Below are the code and all the weights of a small trained network. Each question names an input and a target symbol and asks about switching units off, where a switched-off unit gives its printed mean instead of its output.

import numpy as np


def w(rows, s, z=0):
    codes = np.array(rows[::2]) - 128.0
    scale = np.full(codes.shape[1], s)
    scale[-1] = z or s
    return codes * scale


def norm(h):
    return h / np.sqrt((h * h).mean(-1, keepdims=True) + 1e-5)


def f(y):
    return np.maximum(y, 0)


def softmax(a):
    e = np.exp(a - a.max(-1, keepdims=True))
    return e / e.sum(-1, keepdims=True)


def log_softmax(a):
    a = a - a.max(-1, keepdims=True)
    return a - np.log(np.exp(a).sum(-1, keepdims=True))


def net(x, mask):
    ids = ['αδεθμξφψω'.index(c) for c in x.split()]
    T = len(ids)
    res = E[ids] + P[:T]
    u = 0
    for l in range(2):
        r = norm(res)
        for j in range(2):
            rows = slice(2 * j, 2 * j + 2)
            q, k, v = (r @ M[l][rows].T for M in (Q, K, V))
            z = softmax(np.where(np.tri(T) > 0, q @ k.T / 2**0.5, -1e9)) @ v
            o = O[l][rows]
            res = res + np.where(mask[u + j], z, o[:, -1]) @ o[:, :-1]
        u += 2
        y = f(norm(res) @ A[l][:, :-1].T + A[l][:, -1])
        res = res + np.where(mask[u : u + 12], y, B[l][:, -1]) @ B[l][:, :-1]
        u += 12
    return log_softmax(norm(res)[-1] @ U[:, :-1].T + U[:, -1])


Q, K, V, O, A, B = {}, {}, {}, {}, {}, {}
E = w([
[215,96,88,192,166,96,143],'α',
[81,190,111,141,122,168,136],'δ',
[98,226,112,154,106,159,155],'ε',
[49,173,112,111,167,197,119],'θ',
[71,98,123,144,176,207,85],'μ',
[42,115,163,177,119,140,150],'ξ',
[91,191,122,152,158,74,123],'φ',
[102,145,3,112,33,128,127],'ψ',
[131,167,203,115,92,145,69],'ω',
],0.018)
P = w([
[192,179,174,242,172,173,151],'0',
[166,182,174,216,158,140,159],'1',
[152,172,163,224,144,132,134],'2',
[141,168,132,220,124,135,116],'3',
[118,156,123,220,112,128,101],'4',
[105,148,108,217,102,121,85],'5',
[99,130,95,214,96,105,71],'6',
[94,117,80,214,87,90,58],'7',
[82,106,62,209,74,82,44],'8',
[74,93,54,191,69,60,37],'9',
[68,96,39,196,48,61,23],'10',
[72,103,27,191,33,40,1],'11',
],0.0069)
Q[0] = w([
[94,119,110,145,80,126,123],'L0H0',
[100,134,110,216,100,132,101],'L0H0',
[178,155,193,50,80,37,224],'L0H1',
[161,111,138,8,164,127,163],'L0H1',
],0.013)
K[0] = w([
[210,78,76,69,166,118,191],'L0H0',
[163,32,65,98,69,79,112],'L0H0',
[176,177,185,145,254,205,166],'L0H1',
[176,133,168,227,114,203,243],'L0H1',
],0.0086)
V[0] = w([
[138,109,72,102,35,164,162],'L0H0',
[158,135,109,90,57,143,105],'L0H0',
[163,114,24,83,195,215,123],'L0H1',
[134,191,62,69,152,50,1],'L0H1',
],0.0076)
O[0] = w([
[114,88,64,49,55,125,147,164],'L0H0',
[128,201,184,18,102,88,178,81],'L0H0',
[172,154,35,85,117,165,100,88],'L0H1',
[67,130,148,65,254,155,104,255],'L0H1',
],0.0094,0.0029)
A[0] = w([
[254,39,101,170,169,32,154,27],'L0N0',
[105,179,97,138,196,116,154,94],'L0N1',
[57,184,176,93,152,143,50,172],'L0N2',
[122,10,136,176,51,70,148,198],'L0N3',
[171,182,51,131,56,100,199,50],'L0N4',
[115,121,105,60,209,171,137,133],'L0N5',
[153,36,134,78,109,189,72,146],'L0N6',
[111,73,173,49,31,61,231,7],'L0N7',
[157,187,82,68,119,49,71,74],'L0N8',
[82,170,171,199,122,142,66,226],'L0N9',
[171,156,131,64,170,198,123,49],'L0N10',
[165,133,27,111,142,199,91,43],'L0N11',
],0.0072,0.002)
B[0] = w([
[90,237,133,113,65,183,100,143],'L0N0',
[113,124,105,205,95,152,104,176],'L0N1',
[180,161,147,158,61,143,134,233],'L0N2',
[121,163,51,141,71,146,111,161],'L0N3',
[167,39,138,149,151,87,120,150],'L0N4',
[162,106,131,117,83,154,108,180],'L0N5',
[146,151,118,56,254,113,169,144],'L0N6',
[99,156,171,134,44,251,131,148],'L0N7',
[108,102,145,167,103,58,136,156],'L0N8',
[162,68,68,101,90,135,101,254],'L0N9',
[73,155,206,155,35,142,144,144],'L0N10',
[190,141,133,99,167,115,131,180],'L0N11',
],0.0069,0.0084)
Q[1] = w([
[88,140,115,69,74,132,111],'L1H0',
[136,99,182,102,148,119,215],'L1H0',
[156,122,124,55,81,105,153],'L1H1',
[134,66,205,99,165,63,248],'L1H1',
],0.013)
K[1] = w([
[123,145,205,80,86,100,39],'L1H0',
[186,175,158,143,156,91,248],'L1H0',
[146,114,84,168,155,179,255],'L1H1',
[199,215,207,199,135,210,192],'L1H1',
],0.0093)
V[1] = w([
[94,106,66,174,188,132,160],'L1H0',
[223,125,203,182,117,157,110],'L1H0',
[60,210,64,145,131,131,184],'L1H1',
[123,2,79,98,157,20,173],'L1H1',
],0.0091)
O[1] = w([
[175,169,147,152,111,252,158,176],'L1H0',
[87,122,144,114,126,112,54,179],'L1H0',
[73,156,100,201,166,107,199,212],'L1H1',
[120,31,119,154,161,102,136,4],'L1H1',
],0.013,0.0042)
A[1] = w([
[177,217,160,108,62,185,33,152],'L1N0',
[55,17,202,65,78,69,151,103],'L1N1',
[147,206,38,64,80,122,209,137],'L1N2',
[61,74,79,206,67,173,75,166],'L1N3',
[123,142,72,133,225,113,199,189],'L1N4',
[147,105,140,24,188,174,77,255],'L1N5',
[131,179,91,124,59,158,132,192],'L1N6',
[60,107,172,226,149,192,122,144],'L1N7',
[64,187,97,104,73,94,130,72],'L1N8',
[88,124,111,59,186,128,135,115],'L1N9',
[169,201,254,185,180,167,54,185],'L1N10',
[147,195,68,117,196,122,139,17],'L1N11',
],0.0092,0.0042)
B[1] = w([
[86,105,109,86,112,74,234,248],'L1N0',
[87,154,1,110,114,103,62,158],'L1N1',
[97,87,191,105,164,181,126,191],'L1N2',
[206,205,152,186,109,147,113,250],'L1N3',
[158,53,130,179,72,109,95,167],'L1N4',
[205,171,161,127,84,47,159,157],'L1N5',
[215,112,160,100,126,103,87,218],'L1N6',
[164,68,100,150,134,80,105,223],'L1N7',
[175,173,121,189,207,135,146,170],'L1N8',
[79,133,106,150,118,39,76,148],'L1N9',
[34,16,135,66,209,116,116,240],'L1N10',
[54,219,148,164,111,229,86,138],'L1N11',
],0.0093,0.012)
U = w([
[190,141,114,233,47,152,92,189],'α',
[111,90,41,120,111,127,185,65],'δ',
[170,132,187,129,143,138,235,89],'ε',
[42,78,193,191,216,191,82,63],'θ',
[99,116,245,56,44,68,98,218],'μ',
[91,218,103,118,130,254,151,254],'ξ',
[139,205,216,163,161,84,195,99],'φ',
[240,81,84,16,106,194,128,138],'ψ',
[120,234,106,106,127,79,9,84],'ω',
],0.0091,0.0031)

Each question gives the input, a string of symbols that net reads in full, and the target symbol t.
The units are the heads (2 rows each of Q, K, V and O) and the neurons (one row each of A and B). Each row of codes is followed by its name. A weight is (code - 128) times the scale printed after its matrix; where a second scale follows, it is the last column's (O, A, B and U).
mask holds one flag per unit, layer by layer, with each layer's heads first. A switched-off unit (its flag False) gives its mean, the last column of its rows in O or B, instead of its output. The means were averaged over made-up inputs and are rounded, as every weight is.
A unit's drop is (log p(t) with every unit on - log p(t) with that unit switched off) / (log p(t) with every unit on - log p(t) with every unit switched off).
The circuit of an input: a set's keep is (log p(t) with only the set's units on - log p(t) with every unit switched off) / (log p(t) with every unit on - log p(t) with every unit switched off). Starting from the 12 units with the biggest drops (on a tie, the unit counted first), units are removed one at a time, each time the one whose removal leaves the highest keep (on an exact tie, the one counted first), for as long as the keep stays at least 0.8.
circuit, biggest first: the units of the circuit, biggest drop first
unit that matters most: the unit with the biggest drop
top k neurons: the k neurons with the biggest drops, biggest first
top k neurons in layer l: the k neurons of layer l with the biggest drops, biggest first
heads that matter: for each layer, one digit per head in row order, 1 if its drop is at least 0.15 and else 0, layers parted by /
input ξ ξ α ω α, target μ: heads that matter -> 01 / 01
input ω φ ω ξ θ ε ξ θ ψ, target ω: heads that matter -> 10 / 10
input μ θ ψ θ ξ ω α ξ μ ξ μ φ, target α: top 3 neurons -> [L1N10, L1N4, L1N0]
input θ θ ω δ μ φ ω ξ μ θ δ, target ψ: unit that matters most -> L0N2
input ψ ε φ ω θ, target ω: circuit, biggest first -> [L1H0, L1N10]
input θ θ ξ ω ω δ, target μ: circuit, biggest first -> [L1H1, L0H1]
input μ φ φ ψ δ, target δ: top 2 neurons in layer 1 -> [L1N3, L1N1]
input φ ξ ξ θ ξ ψ ξ θ ξ φ, target φ: circuit, biggest first -> [L0H0, L1N8, L0N9, L1N2]
input θ φ φ θ ε, target θ: circuit, biggest first -> [L1N10, L0H0]
input ω μ μ ψ θ ω μ, target ω: heads that matter -> 10 / 10
input ξ ψ θ θ θ ψ ε θ δ ξ, target δ: circuit, biggest first -> [L1H0, L0H0]
input ω ε ξ, target μ: circuit, biggest first -> [L1H1, L1N0]
input ψ θ θ ξ ω δ ψ ω δ ψ, target ω: top 3 neurons -> [L1N0, L1N1, L1N10]
input ψ ξ ξ φ ψ ψ ξ ψ μ θ, target δ: top 3 neurons -> [L0N4, L1N10, L0N8]
input θ ξ ε θ μ ε ψ ξ θ δ, target δ: top 3 neurons -> [L0N4, L0N8, L0N2]
input θ θ ψ ε θ θ ξ μ, target μ: top 3 neurons -> [L0N6, L1N5, L0N7]
input θ φ ω θ α, target μ: heads that matter -> 11 / 01
input δ θ θ δ θ ψ, target ψ: circuit, biggest first -> [L0H1, L1N2, L1N6]
input ε θ α μ μ φ δ δ μ φ θ, target θ: heads that matter -> 01 / 00
input ξ ψ ξ θ ω θ φ θ θ, target ω: unit that matters most -> L0H0
input μ ε ψ μ, target μ: top 3 neurons in layer 0 -> [L0N6, L0N7, L0N9]
input θ α ψ ξ θ μ, target α: heads that matter -> 00 / 01
input μ ξ φ ξ α θ δ, target ξ: top 2 neurons in layer 1 -> [L1N0, L1N4]
input ξ θ ε α φ μ φ θ δ, target θ: heads that matter -> 11 / 00
input μ δ ξ μ θ ξ θ φ θ θ θ α, target ξ: top 2 neurons in layer 0 -> [L0N0, L0N9]
input φ ω μ θ θ ε θ ε δ, target ξ: heads that matter -> 00 / 01
input ξ φ θ θ ε θ ξ θ φ ψ ε, target ε: heads that matter -> 10 / 10
input δ φ θ θ ξ ξ ξ μ φ φ δ α, target θ: heads that matter -> 11 / 00
